Each row has a name. Each question is about the rows just above it. Places in a row count from 0.

pese: [-18  55 -32 -41  -1  36]
vas: [ 41 -36  35  28  15  -4]
dur: [ 42  40 -23  46  15  -1]
timeb: [-15  16   1  11 -23  -6]
buf: [-44 -77  30 -92   7  10]
tags:
[40] -> z_789
[-77] -> z_908
[41] -> z_966
[15] -> z_668
[39] -> z_615
[-36] -> z_745
The tag of dur, keyed by place 1:	z_789
Where do [-44 -77  30 -92   7  10] appear?	buf

bop: [-37  12  -6 -40]
Reta: [  8  15  14 -26]
Biv: [-10  22  17 -65]
Vibid: [ -1   9 -22  -1]
tido: [-38   4  -5 -32]
kobit: [-10  79  11 -36]
key -> tag
[15] -> z_632
[79] -> z_108
[8] -> z_81
[22] -> z_578
[12] -> z_734
[9] -> z_817
Join Reta by its entry at place 1:	z_632
Whose row is [ -1   9 -22  -1]?	Vibid
Whose row is [-37  12  -6 -40]?	bop
Whose row is [  8  15  14 -26]?	Reta

mur: [ 16 -21 -64  10  12  13  41 -15 -17   4   5  20  40   3 -36  76   1   1
 -45  -5   6]
Feko: [-17   3  50  10  12   3 -12 -16   6   0  11  12  -3   3  43 -52 -21  72
  55 -53 -10]
zuto: [-44  65  33  -7   8   6 -10  -5  -1  -5   0  12 -27   3 -10 -25  32   1
  -7  -5 -47]
kom: [ 16   3  -1  49  30  13  27  -5   7   0  43  12  16  24 -77  32 -41  31
  -7  -5  34]
Lok: [ 16   3   1 -11  12  13   1 -81  -1   0   5   6  77  19 -10 -16 -23  50
  54 -23  34]
vuni: [ 16   3   1  19  27  13  27  -5  -1   0   5 -21  16 -11 -10   9 -21 -10
  -7   0  17]
gom: [ 16   3  13   4  -6  13 -23  18  -1   0  10  12 -75   3  21 -16 -21   0
  -7  -5 -12]
meb: [ 21 -22   1  25  12  29  13  -5  -1   0 -15  12  53 -12   8 -16 -21  -9
 -11   2   6]
Table of tags by key:
[19] -> z_143
[20] -> z_719
[4] -> z_221
[-21] -> z_46
[5] -> z_257
The tag of mur, keyed by place 11:	z_719
Which row holds [ 16   3  -1  49  30  13  27  -5   7   0  43  12  16  24 -77  32 -41  31
  -7  -5  34]?	kom
Whose row is [ 16   3  13   4  -6  13 -23  18  -1   0  10  12 -75   3  21 -16 -21   0
  -7  -5 -12]?	gom

kile: [  7  34  -8 -23 -45 -19  31  -7 -62 -27  56  39 -45  94 -25 -16  25   6
  19  39]
Mol: [ 27  23  -8 -37 -44 -13   5  13 -65  -6  39   2 -53  -8  12  24  17   0
 -15  10]
kufiz: [  7  34  -8 -23 -45 -19  31  -7 -62 -27  56  39 -45 -15  26  36 -13  17
   9  15]
tilu: [ 18  13  50 -20  23 -31  -1  54  31 -40 -24 -34 -48  94 -25 -35  49  23
 -18   9]
tags:
[30] -> z_235
[-2] -> z_334
[-19] -> z_623
[31] -> z_999
[32] -> z_585
[-1] -> z_776
Join kile by its entry at place 6:	z_999
Whose row is [  7  34  -8 -23 -45 -19  31  -7 -62 -27  56  39 -45 -15  26  36 -13  17
   9  15]?	kufiz
Which row holds [ 27  23  -8 -37 -44 -13   5  13 -65  -6  39   2 -53  -8  12  24  17   0
 -15  10]?	Mol
The row with [ 18  13  50 -20  23 -31  -1  54  31 -40 -24 -34 -48  94 -25 -35  49  23
 -18   9] is	tilu
Where do [  7  34  -8 -23 -45 -19  31  -7 -62 -27  56  39 -45  94 -25 -16  25   6
  19  39] appear?	kile

taba: [ 25 -49   5  56  21   9 -33 -24 -10  17  24  42  -6 -24   0  -3  30 -18
 -36 -39 -14 -19 -21  -7 -45 -92  43  43  24   8  -6  -3]
Dol: [ 25 -50  16  37  23  18 -34 -35   0   3  10  52   3 -20   9  -7  33  -9
 -48 -36 -17 -22 -25 -17 -73 -91  36  48  30  -1   4  -7]
nadav: [ 14 -56  14  45  35   5 -41 -36  -3   1  12  47  -8 -27  16   3  30  -8
 -46 -46 -10 -29  -7  -6 -43 -98  31  65  30  14  11   7]
nanu: [  6 -60   9  51  21  13 -38 -34  -4   6  13  44  -8 -35  23   3  28   0
 -56 -43  -4 -33  -4  -1 -32 -90  27  49  27  16  17  17]
gog: [  6 -60   9  51  21  13 -38 -34  -4   6  13  44  -8 -35  23   3  28   0
 -56 -43  -4 -33  -4  -1 -43 -98  31  65  30  14  11   7]
rero: [ 30 -28  12  42  10   6 -36 -28  -5  10  18  48  -8 -12  14  -9  41 -18
 -38 -42  -6 -23  -2  -2 -61 -94  42  63  42   6   3  -6]
Table of tags by key:
[-38] -> z_96
[12] -> z_726
[-40] -> z_900
[30] -> z_554
[11] -> z_557
[-41] -> z_890
Look up the entry of nadav at place 6 in the table:	z_890
The row with [  6 -60   9  51  21  13 -38 -34  -4   6  13  44  -8 -35  23   3  28   0
 -56 -43  -4 -33  -4  -1 -32 -90  27  49  27  16  17  17] is	nanu
Whose row is [ 25 -50  16  37  23  18 -34 -35   0   3  10  52   3 -20   9  -7  33  -9
 -48 -36 -17 -22 -25 -17 -73 -91  36  48  30  -1   4  -7]?	Dol
Which row holds [ 25 -49   5  56  21   9 -33 -24 -10  17  24  42  -6 -24   0  -3  30 -18
 -36 -39 -14 -19 -21  -7 -45 -92  43  43  24   8  -6  -3]?	taba
Whose row is [ 30 -28  12  42  10   6 -36 -28  -5  10  18  48  -8 -12  14  -9  41 -18
 -38 -42  -6 -23  -2  -2 -61 -94  42  63  42   6   3  -6]?	rero

nugop: [  2  27 -24  -7  14   4]
nin: [-26  47 -51   1  12  -7]
nedab: [  6  35 -19  15  24 -21]
fefa: [-24  16  15  26   4 -10]
Goga: [ 47  13  72 -18   1 -14]
tags:
[24] -> z_69
[-22] -> z_419
[-21] -> z_975
[35] -> z_707
[36] -> z_269
[-10] -> z_197
Look up the entry of nedab at place 5 in the table:	z_975
Whose row is [ 47  13  72 -18   1 -14]?	Goga
Whose row is [-26  47 -51   1  12  -7]?	nin

Tukuf: [ 24 -21 -24  12 -25 -17  32  10  35 -13  71 -16  -4 -18  47  48 -21 -11
  15   7  20 -22  37 -40  15]
bepe: [ 31  30  30   5 -23 -52 -16   1  -6  38  -4  -5 -13  41  20 -27   9 -15
  50  10  32  -5 -42  25   1]
bulo: [ 19  16  12  -4   7  -1   6  -8  22  43   1  10  -3  50  40  -9 -11  12
  15  15  27   7 -20  33  18]
gitu: [-43   5  19 -11 -28 -21 -11 -23 -28 -26 -13 -31 -32 -29 -43  -7  30 -43
  -5 -40 -23 -36   5 -31 -25]
fupot: [ -3 -17  -8  18  32 -17 -28   7 -15  -9 -17 -22 -11  -8 -21   0 -10   1
 -44 -26  -3 -14   5 -17  -2]
pem: [ 24 -21 -24  12 -25 -17  32  10  35 -13  71 -16  -4 -18  47  48 -21 -11
  15   7  34  17  -7  -8  13]
Table of tags by key:
[-4] -> z_379
[16] -> z_940
[30] -> z_564
Look up the entry of bepe at place 1 in the table:	z_564
Whose row is [ 19  16  12  -4   7  -1   6  -8  22  43   1  10  -3  50  40  -9 -11  12
  15  15  27   7 -20  33  18]?	bulo
Whose row is [ 24 -21 -24  12 -25 -17  32  10  35 -13  71 -16  -4 -18  47  48 -21 -11
  15   7  34  17  -7  -8  13]?	pem

nefen: [-11  -2 -36 -29 -29   7  11  14   6  -9  -5  14  33  -7   4 -24 -18  24
 -29 -12  -6  12   0   0 -24 -23  22]
nivif: [ 13   9  -3   2  23 -18  13   0 -35  14  -5  -7  23   7   1  16   1   5
 -21  10 -10 -12 -17  -8   9  29  19]
Sano: [-18   5   1 -16 -10  28  16  -6  11  -7 -17   3  -2  10 -14 -10  32 -14
   6 -11  13  14  20  10  33   8 -15]
revir: [-14 -12  19 -27  11 -24   5  26  -3  -7 -14  -3 -12   0 -18   2 -19 -11
   7 -18  -1 -21  -7  11   1 -17 -12]
Divi: [ 20 -32 -75 -21  -6   0  -7  46 -42  13 -18  28  -2 -21 -14  -9  13  36
 -22  28  32  10   1 -15 -52  -3 -15]
tora: [ -5 -16 -43   7   5   9 -16  -4  12 -14  -3  -4  -8  -8  -9  -1  -2  10
  10  -9   6   3   4  12  -5   3  24]
foga: [ 15 -24 -20 -14  13  -6   5  -4 -23  11  -5  17 -10   8 -11  29   9  28
  -6  15   0  19  -4 -17   8  34  18]
vafef: [  4 -16 -29  14   6  -2   4  -5   3  -7 -12  -3   1   4  -2  -5  21   5
 -11  -8  -2 -11   5  -7  -7   2  19]
Kapip: [ 14 -19   3  13 -20  -9 -16   2  -5   9  23  18   7  -9   9   5 -22 -11
 -27  -8   5  28   5 -15  20   6 -10]
rafi: [ 12 -26  10   5  12   0 -26  -9  15  21   2  13  11  13  -8   6 -13  11
  35 -16   4  43  32  13 -36  12  33]
Mar: [-19  33  72 -27 -34  -8   8   7  -2   9  18  12   3  -8  18   1 -24 -19
  27  29  32  22 -16  -1  17   5 -25]
ver: [ 12  16  15  16  16 -19   5  -4 -38  15 -10  -4  13  31   3  18  -5 -16
 -29   6  -9  -9  15 -12  17   8   2]
key -> tag
[-4] -> z_191
[-7] -> z_417
[32] -> z_528
[-3] -> z_201
The tag of revir, keyed by place 22:	z_417
Whose row is [-19  33  72 -27 -34  -8   8   7  -2   9  18  12   3  -8  18   1 -24 -19
  27  29  32  22 -16  -1  17   5 -25]?	Mar
The row with [ 15 -24 -20 -14  13  -6   5  -4 -23  11  -5  17 -10   8 -11  29   9  28
  -6  15   0  19  -4 -17   8  34  18] is	foga
[ 13   9  -3   2  23 -18  13   0 -35  14  -5  -7  23   7   1  16   1   5
 -21  10 -10 -12 -17  -8   9  29  19] is in which row?	nivif
Whose row is [  4 -16 -29  14   6  -2   4  -5   3  -7 -12  -3   1   4  -2  -5  21   5
 -11  -8  -2 -11   5  -7  -7   2  19]?	vafef
Whose row is [ 12  16  15  16  16 -19   5  -4 -38  15 -10  -4  13  31   3  18  -5 -16
 -29   6  -9  -9  15 -12  17   8   2]?	ver
Whose row is [-18   5   1 -16 -10  28  16  -6  11  -7 -17   3  -2  10 -14 -10  32 -14
   6 -11  13  14  20  10  33   8 -15]?	Sano

